Below are the code and all the weights of a small trained network. Each question names an input and a class and asks about switching units off, where a switched-off unit gives its printed mean instead of its output.

import numpy as np


def w(rows, s, z=0):
    codes = np.array(rows[::2]) - 128.0
    scale = np.full(codes.shape[1], s)
    scale[-1] = z or s
    return codes * scale


def norm(h):
    return h / np.sqrt((h * h).mean(-1, keepdims=True) + 1e-5)


def f(y):
    return y / 2 * (1 + np.tanh(0.7978845608 * (y + 0.044715 * y**3)))


def log_softmax(a):
    a = a - a.max(-1, keepdims=True)
    return a - np.log(np.exp(a).sum(-1, keepdims=True))


def net(x, mask):
    res = np.array(x, float).reshape(1, 7) / 4 @ E
    u = 0
    for l in range(4):
        y = f(norm(res) @ A[l][:, :-1].T + A[l][:, -1])
        res = res + np.where(mask[u : u + 3], y, B[l][:, -1]) @ B[l][:, :-1]
        u += 3
    return log_softmax(norm(res)[-1] @ U[:, :-1].T + U[:, -1])


A, B = {}, {}
E = w([
[137,65,110,209,134],'x0',
[185,133,166,244,179],'x1',
[49,177,129,142,177],'x2',
[124,192,109,169,180],'x3',
[172,192,73,123,123],'x4',
[80,153,33,116,116],'x5',
[186,91,164,106,253],'x6',
],0.0048)
A[0] = w([
[201,113,2,118,208,109],'L0N0',
[114,162,244,113,78,31],'L0N1',
[127,13,170,198,160,249],'L0N2',
],0.0096,0.0013)
B[0] = w([
[124,2,170,225,190,197],'L0N0',
[186,101,220,189,141,181],'L0N1',
[112,90,211,220,156,253],'L0N2',
],0.006,0.0054)
A[1] = w([
[115,123,146,105,65,1],'L1N0',
[97,199,71,182,124,55],'L1N1',
[245,163,82,174,51,166],'L1N2',
],0.012,0.0025)
B[1] = w([
[128,33,128,124,64,160],'L1N0',
[74,155,121,127,168,212],'L1N1',
[1,159,133,166,214,251],'L1N2',
],0.0082,0.0027)
A[2] = w([
[191,181,44,56,72,11],'L2N0',
[175,74,147,170,173,2],'L2N1',
[12,184,2,182,244,26],'L2N2',
],0.0068,0.0012)
B[2] = w([
[206,39,51,179,99,125],'L2N0',
[36,78,126,134,156,193],'L2N1',
[1,178,94,214,181,254],'L2N2',
],0.0062,0.0049)
A[3] = w([
[152,121,92,193,95,157],'L3N0',
[151,139,177,227,90,9],'L3N1',
[231,137,160,244,182,240],'L3N2',
],0.011,0.0013)
B[3] = w([
[59,78,224,46,197,141],'L3N0',
[107,39,145,101,237,195],'L3N1',
[30,77,254,214,133,254],'L3N2',
],0.0054,0.0082)
U = w([
[227,167,80,132,102,18],'0',
[153,95,75,49,10,148],'1',
[118,80,189,189,193,216],'2',
[228,165,142,70,140,39],'3',
[58,200,50,140,141,159],'4',
[228,115,38,72,132,2],'5',
],0.011,0.0048)

Each question gives the input, the list of numbers given to net, and the class t.
The units are the neurons (one row each of A and B). Each row of codes is followed by its name. A weight is (code - 128) times the scale printed after its matrix; where a second scale follows, it is the last column's (A, B and U).
mask holds one flag per neuron, layer by layer. A switched-off neuron (its flag False) gives its mean, the last column of its row in B, instead of its output. The means were averaged over made-up inputs and are rounded, as every weight is.
A unit's drop is (log p(t) with every unit on - log p(t) with that unit switched off) / (log p(t) with every unit on - log p(t) with every unit switched off).
The circuit of an input: a set's keep is (log p(t) with only the set's units on - log p(t) with every unit switched off) / (log p(t) with every unit on - log p(t) with every unit switched off). Starting from all 12 units, units are removed one at a time, each time the one whose removal leaves the highest keep (on an exact tie, the one counted first), for as long as the keep stays at least 0.8.
units of the circuit, in order: the units of the circuit, biggest drop first
unit that matters most: the unit with the biggest drop
top k neurons: the k neurons with the biggest drops, biggest first
k most important neurons of layer l: the k neurons of layer l with the biggest drops, biggest first
drop of u: that unit's drop, to one decimal
input [-2,5,-7,-5,5,3,0], class 4: units of the circuit, in order -> (L1N2; L2N2)
input [2,-5,2,3,5,-3,0], class 4: units of the circuit, in order -> (L0N2; L3N2)
input [-6,6,-8,-8,7,7,-1], class 4: units of the circuit, in order -> (L1N2; L3N2)
input [-5,-6,7,4,-2,-8,1], class 3: unit that matters most -> L0N2
input [1,3,5,-1,-1,7,1], class 4: units of the circuit, in order -> (L0N2; L0N1; L3N2)
input [3,2,8,-4,-2,2,-8], class 4: units of the circuit, in order -> (L3N2; L0N2; L0N0)
input [4,-5,-8,-8,8,-1,4], class 1: units of the circuit, in order -> (L3N2; L0N2)
input [-6,-2,-1,-2,-2,-1,5], class 3: top 2 neurons -> (L3N2; L0N2)
input [-4,-3,-4,-4,-3,4,4], class 5: top 2 neurons -> (L3N2; L0N2)
input [-6,-7,5,-7,4,4,7], class 1: top 2 neurons -> (L1N2; L0N2)
input [-8,-6,5,-2,-8,-6,1], class 3: 2 most important neurons of layer 3 -> (L3N2; L3N1)
input [-8,-4,-6,2,-3,3,5], class 5: drop of L3N2 -> 0.2
input [-8,-3,3,-6,-2,-6,6], class 3: drop of L0N0 -> 0.3
input [-1,4,-7,-8,3,1,-8], class 4: top neuron -> (L1N2)
input [-4,-1,3,-3,8,-3,-4], class 4: drop of L1N2 -> 0.6
input [0,-1,1,-6,7,3,-2], class 4: drop of L3N2 -> 0.1
